Below are the code and all the weights of a small trained network. Each question names an input and a class and asks about switching units off, where a switched-off unit gives its printed mean instead of its output.

import numpy as np


def w(rows, s, z=0):
    codes = np.array(rows[::2]) - 128.0
    scale = np.full(codes.shape[1], s)
    scale[-1] = z or s
    return codes * scale


def norm(h):
    return h / np.sqrt((h * h).mean(-1, keepdims=True) + 1e-5)


def f(y):
    return np.maximum(y, 0)


def log_softmax(a):
    a = a - a.max(-1, keepdims=True)
    return a - np.log(np.exp(a).sum(-1, keepdims=True))


def net(x, mask):
    res = np.array(x, float).reshape(1, 4) / 4 @ E
    u = 0
    for l in range(4):
        y = f(norm(res) @ A[l][:, :-1].T + A[l][:, -1])
        res = res + np.where(mask[u : u + 13], y, B[l][:, -1]) @ B[l][:, :-1]
        u += 13
    return log_softmax(norm(res)[-1] @ U[:, :-1].T + U[:, -1])


A, B = {}, {}
E = w([
[155,126,56,13,209,230,101,115,173,200,34,104],'x0',
[136,236,115,149,109,44,196,2,163,206,86,233],'x1',
[130,176,56,223,86,137,182,188,141,161,62,37],'x2',
[79,167,58,113,111,94,56,8,30,88,135,40],'x3',
],0.00078)
A[0] = w([
[133,131,136,130,119,134,125,125,121,135,127,127,120],'0.n0',
[86,41,142,101,166,197,104,233,124,101,200,45,125],'0.n1',
[169,138,63,66,196,187,108,115,151,160,72,118,254],'0.n2',
[174,151,122,210,137,116,174,150,142,143,65,44,29],'0.n3',
[121,134,133,123,123,130,123,132,128,133,130,128,121],'0.n4',
[218,124,130,223,109,160,219,218,205,169,63,95,109],'0.n5',
[200,87,147,67,208,221,165,175,208,208,67,161,98],'0.n6',
[126,145,130,118,127,128,122,148,136,112,125,142,100],'0.n7',
[140,127,125,117,122,146,146,118,107,138,116,137,88],'0.n8',
[194,70,226,97,201,119,111,113,162,102,185,186,95],'0.n9',
[174,77,254,227,33,103,234,195,138,105,206,212,84],'0.n10',
[174,95,183,106,210,113,100,72,137,83,163,162,29],'0.n11',
[133,127,131,129,130,123,128,131,117,135,132,131,115],'0.n12',
],0.00096,0.0018)
B[0] = w([
[131,131,119,132,142,127,120,131,133,131,130,132,128],'0.n0',
[134,154,164,196,89,146,79,72,133,89,33,166,197],'0.n1',
[64,161,160,209,122,10,85,141,171,79,202,106,249],'0.n2',
[48,172,68,134,49,151,86,161,106,160,175,143,137],'0.n3',
[133,132,129,137,129,128,130,125,130,123,126,133,128],'0.n4',
[64,130,97,70,93,151,92,87,42,174,208,135,190],'0.n5',
[81,130,139,167,167,61,125,62,86,144,188,53,186],'0.n6',
[125,120,135,128,119,126,133,115,131,135,119,124,128],'0.n7',
[128,147,135,145,141,98,110,135,157,110,156,119,128],'0.n8',
[64,160,43,124,20,150,100,164,99,170,149,130,157],'0.n9',
[81,157,88,121,237,95,74,59,153,169,155,33,193],'0.n10',
[71,140,89,103,37,153,74,164,108,152,198,162,132],'0.n11',
[127,129,125,129,131,128,114,124,127,128,134,126,128],'0.n12',
],0.0014,0.0021)
A[1] = w([
[109,135,132,167,19,106,139,117,44,88,147,170,171],'1.n0',
[153,138,153,44,161,108,145,73,107,160,153,208,77],'1.n1',
[180,112,92,32,205,232,147,107,140,172,38,111,6],'1.n2',
[81,207,71,134,115,55,127,83,156,184,176,167,197],'1.n3',
[174,132,131,109,112,122,202,94,108,135,75,163,68],'1.n4',
[136,118,121,125,138,124,136,126,122,128,137,132,101],'1.n5',
[150,109,191,165,115,123,184,230,211,162,165,215,105],'1.n6',
[155,129,78,20,212,225,127,89,161,190,17,117,34],'1.n7',
[152,160,72,117,122,103,87,72,79,46,132,87,110],'1.n8',
[127,127,133,117,129,132,135,126,118,134,129,128,106],'1.n9',
[150,110,141,132,138,136,189,124,92,101,129,131,54],'1.n10',
[241,104,158,113,113,163,210,239,200,152,124,211,28],'1.n11',
[193,98,168,129,143,163,184,252,219,173,130,203,61],'1.n12',
],0.0013,0.0014)
B[1] = w([
[148,148,106,115,204,116,74,137,204,154,129,97,197],'1.n0',
[141,131,83,147,70,199,135,192,117,107,111,121,157],'1.n1',
[137,155,118,158,170,7,86,173,180,87,201,99,138],'1.n2',
[161,75,168,157,125,190,96,153,125,66,83,102,251],'1.n3',
[151,123,126,146,136,161,117,134,124,57,99,133,132],'1.n4',
[128,125,135,123,125,124,128,126,118,124,128,126,128],'1.n5',
[70,131,121,127,152,129,104,47,44,150,145,71,172],'1.n6',
[129,151,129,166,168,11,97,172,176,89,203,108,154],'1.n7',
[119,88,180,150,146,169,165,121,111,207,156,116,188],'1.n8',
[133,127,130,130,124,129,120,126,126,131,128,130,128],'1.n9',
[139,141,112,129,168,120,124,146,165,125,136,116,128],'1.n10',
[24,101,159,160,164,166,153,32,46,196,165,69,137],'1.n11',
[57,119,132,143,150,147,131,39,46,165,148,62,152],'1.n12',
],0.0019,0.0023)
A[2] = w([
[87,92,114,132,113,146,89,183,96,74,167,85,189],'2.n0',
[154,91,119,80,109,177,136,195,101,76,125,118,32],'2.n1',
[164,85,155,7,133,131,137,134,105,110,160,230,17],'2.n2',
[110,149,125,209,117,137,111,132,126,112,80,67,177],'2.n3',
[176,146,69,138,74,128,225,198,109,142,77,106,7],'2.n4',
[193,160,116,116,93,93,192,82,156,141,73,203,1],'2.n5',
[91,102,167,132,143,169,199,198,132,219,160,174,89],'2.n6',
[218,157,141,139,109,111,123,130,181,115,94,177,86],'2.n7',
[154,173,121,117,106,94,185,75,159,172,69,214,41],'2.n8',
[131,126,65,38,175,142,116,135,162,157,104,118,76],'2.n9',
[63,188,106,135,108,66,160,53,124,181,104,172,140],'2.n10',
[107,104,171,113,175,103,94,77,99,75,157,145,201],'2.n11',
[130,137,52,37,202,170,108,128,201,191,76,109,129],'2.n12',
],0.0019,0.00084)
B[2] = w([
[189,144,146,134,158,137,183,95,159,136,58,192,254],'2.n0',
[171,121,154,165,149,166,133,118,123,89,72,174,144],'2.n1',
[60,208,18,99,32,172,74,158,148,180,186,207,145],'2.n2',
[128,121,133,33,114,131,131,120,154,169,148,211,251],'2.n3',
[65,180,48,95,58,181,102,169,143,185,171,180,145],'2.n4',
[202,118,140,152,128,208,89,141,96,24,66,163,150],'2.n5',
[82,117,123,101,152,113,137,3,28,148,134,35,158],'2.n6',
[129,99,141,104,126,121,169,78,91,149,102,78,144],'2.n7',
[188,106,148,158,145,214,98,150,108,29,68,150,164],'2.n8',
[130,150,178,176,95,66,167,144,128,103,170,145,157],'2.n9',
[162,38,139,125,173,206,114,190,112,69,103,126,210],'2.n10',
[129,159,71,127,88,141,184,174,166,190,92,122,254],'2.n11',
[126,158,202,217,125,20,145,163,158,83,201,140,190],'2.n12',
],0.0019,0.0022)
A[3] = w([
[142,133,119,107,139,116,142,132,123,127,128,135,58],'3.n0',
[126,124,123,123,128,119,131,134,127,132,126,125,88],'3.n1',
[146,134,156,144,147,124,187,99,141,129,84,191,95],'3.n2',
[147,137,70,65,146,102,126,66,56,127,120,63,2],'3.n3',
[152,146,87,97,103,80,126,48,57,118,118,70,43],'3.n4',
[128,149,59,146,74,135,180,194,127,168,105,110,15],'3.n5',
[137,139,143,147,165,28,148,139,153,114,158,118,42],'3.n6',
[106,107,121,30,102,130,94,112,86,89,203,205,94],'3.n7',
[149,123,162,45,98,119,122,127,158,147,139,182,71],'3.n8',
[156,151,131,82,149,133,136,122,174,154,78,124,133],'3.n9',
[118,158,42,151,80,140,164,193,128,166,92,78,66],'3.n10',
[148,116,176,181,92,5,209,162,121,86,197,151,43],'3.n11',
[169,36,153,90,145,203,130,231,106,48,105,81,58],'3.n12',
],0.0021,0.00099)
B[3] = w([
[131,125,126,128,116,116,136,138,139,137,129,122,128],'3.n0',
[134,126,128,120,134,133,120,123,131,129,133,131,128],'3.n1',
[158,101,125,93,101,145,108,144,79,84,108,82,195],'3.n2',
[64,73,226,199,178,139,217,137,105,202,188,123,200],'3.n3',
[95,57,210,127,180,187,196,160,119,191,153,131,211],'3.n4',
[102,146,81,49,79,153,94,126,125,142,189,195,175],'3.n5',
[137,151,114,125,132,77,72,174,143,76,167,92,208],'3.n6',
[120,200,42,152,61,172,165,182,145,173,112,140,203],'3.n7',
[129,104,90,96,78,102,156,154,114,153,133,77,159],'3.n8',
[144,95,155,112,94,88,144,135,93,102,144,99,184],'3.n9',
[115,148,99,60,82,144,100,127,134,130,194,220,204],'3.n10',
[143,178,90,53,243,69,41,169,225,120,125,59,232],'3.n11',
[220,189,135,196,110,132,157,2,90,54,22,215,251],'3.n12',
],0.0022,0.0013)
U = w([
[177,127,143,156,130,149,130,105,109,76,67,150,135],'0',
[129,146,128,131,163,59,98,155,169,112,151,99,132],'1',
[84,92,157,138,149,141,169,105,91,169,149,103,129],'2',
[112,150,77,101,70,146,123,151,132,147,147,163,129],'3',
[155,74,133,75,85,90,154,147,121,130,100,96,104],'4',
[70,52,33,89,172,17,245,177,61,67,84,187,6],'5',
[69,51,30,88,174,15,247,178,60,66,84,188,4],'6',
[69,52,32,89,172,17,246,177,62,66,85,186,6],'7',
],0.015,0.023)

Each question gives the input, the list of numbers given to net, and the class t.
The units are the neurons (one row each of A and B). Each row of codes is followed by its name. A weight is (code - 128) times the scale printed after its matrix; where a second scale follows, it is the last column's (A, B and U).
mask holds one flag per neuron, layer by layer. A switched-off neuron (its flag False) gives its mean, the last column of its row in B, instead of its output. The means were averaged over made-up inputs and are rounded, as every weight is.
A unit's drop is (log p(t) with every unit on - log p(t) with that unit switched off) / (log p(t) with every unit on - log p(t) with every unit switched off).
The circuit of an input: a set's keep is (log p(t) with only the set's units on - log p(t) with every unit switched off) / (log p(t) with every unit on - log p(t) with every unit switched off). Starting from the 12 units with the biggest drops (on a tie, the unit counted first), units are removed one at a time, each time the one whose removal leaves the highest keep (on an exact tie, the one counted first), for as long as the keep stays at least 0.8.
units of the circuit, in order: the units of the circuit, biggest drop first
unit that matters most: the unit with the biggest drop
top k neurons: the k neurons with the biggest drops, biggest first
k most important neurons of layer l: the k neurons of layer l with the biggest drops, biggest first
drop of u: that unit's drop, to one decimal
input [0,-1,0,4], class 2: unit that matters most	2.n12
input [6,7,-5,8], class 2: top 4 neurons	[2.n0 3.n3 3.n4 3.n12]
input [5,-1,4,5], class 1: units of the circuit, in order	[2.n12 1.n7]
input [8,-3,-2,8], class 1: 3 most important neurons of layer 2	[2.n12 2.n9 2.n6]
input [-6,-8,-8,7], class 0: top 3 neurons	[3.n12 2.n3 2.n0]
input [7,-6,-2,-8], class 2: 2 most important neurons of layer 1	[1.n12 1.n11]
input [8,-6,7,-4], class 1: top 2 neurons	[2.n12 1.n3]
input [4,-7,-6,-4], class 0: top 2 neurons	[3.n12 2.n3]
input [-3,0,3,1], class 4: top 4 neurons	[0.n2 2.n3 2.n12 2.n11]
input [-1,6,7,0], class 3: 2 most important neurons of layer 2	[2.n4 2.n0]
input [6,3,-6,1], class 1: 3 most important neurons of layer 2	[2.n12 2.n9 2.n3]
input [-2,-1,8,-8], class 2: units of the circuit, in order	[2.n6 1.n11]
input [2,-5,3,-5], class 0: 2 most important neurons of layer 0	[0.n6 0.n1]
input [-6,-6,-5,-8], class 2: unit that matters most	0.n2
input [-2,1,-3,0], class 4: top 3 neurons	[2.n10 1.n3 3.n12]
input [6,-3,1,-8], class 2: top 2 neurons	[1.n12 1.n11]
input [4,2,5,2], class 3: 2 most important neurons of layer 0	[0.n2 0.n10]
input [8,-7,6,-5], class 1: 4 most important neurons of layer 1	[1.n3 1.n2 1.n7 1.n1]
input [2,-5,-1,-5], class 0: top 3 neurons	[0.n6 3.n12 0.n1]
input [-2,3,1,0], class 4: unit that matters most	1.n3
input [3,-5,-8,-4], class 3: top 2 neurons	[2.n2 1.n3]
input [-4,0,5,0], class 3: top 4 neurons	[0.n2 2.n12 0.n6 1.n7]
input [3,3,8,-6], class 3: 3 most important neurons of layer 0	[0.n5 0.n6 0.n3]
input [6,1,-6,1], class 1: drop of 2.n12	1.6
input [4,-2,-7,-1], class 3: drop of 0.n9	0.0
input [-6,-8,-7,6], class 0: drop of 3.n12	0.2
input [-4,4,-3,6], class 2: drop of 0.n2	0.2
input [2,1,4,0], class 3: unit that matters most	0.n3
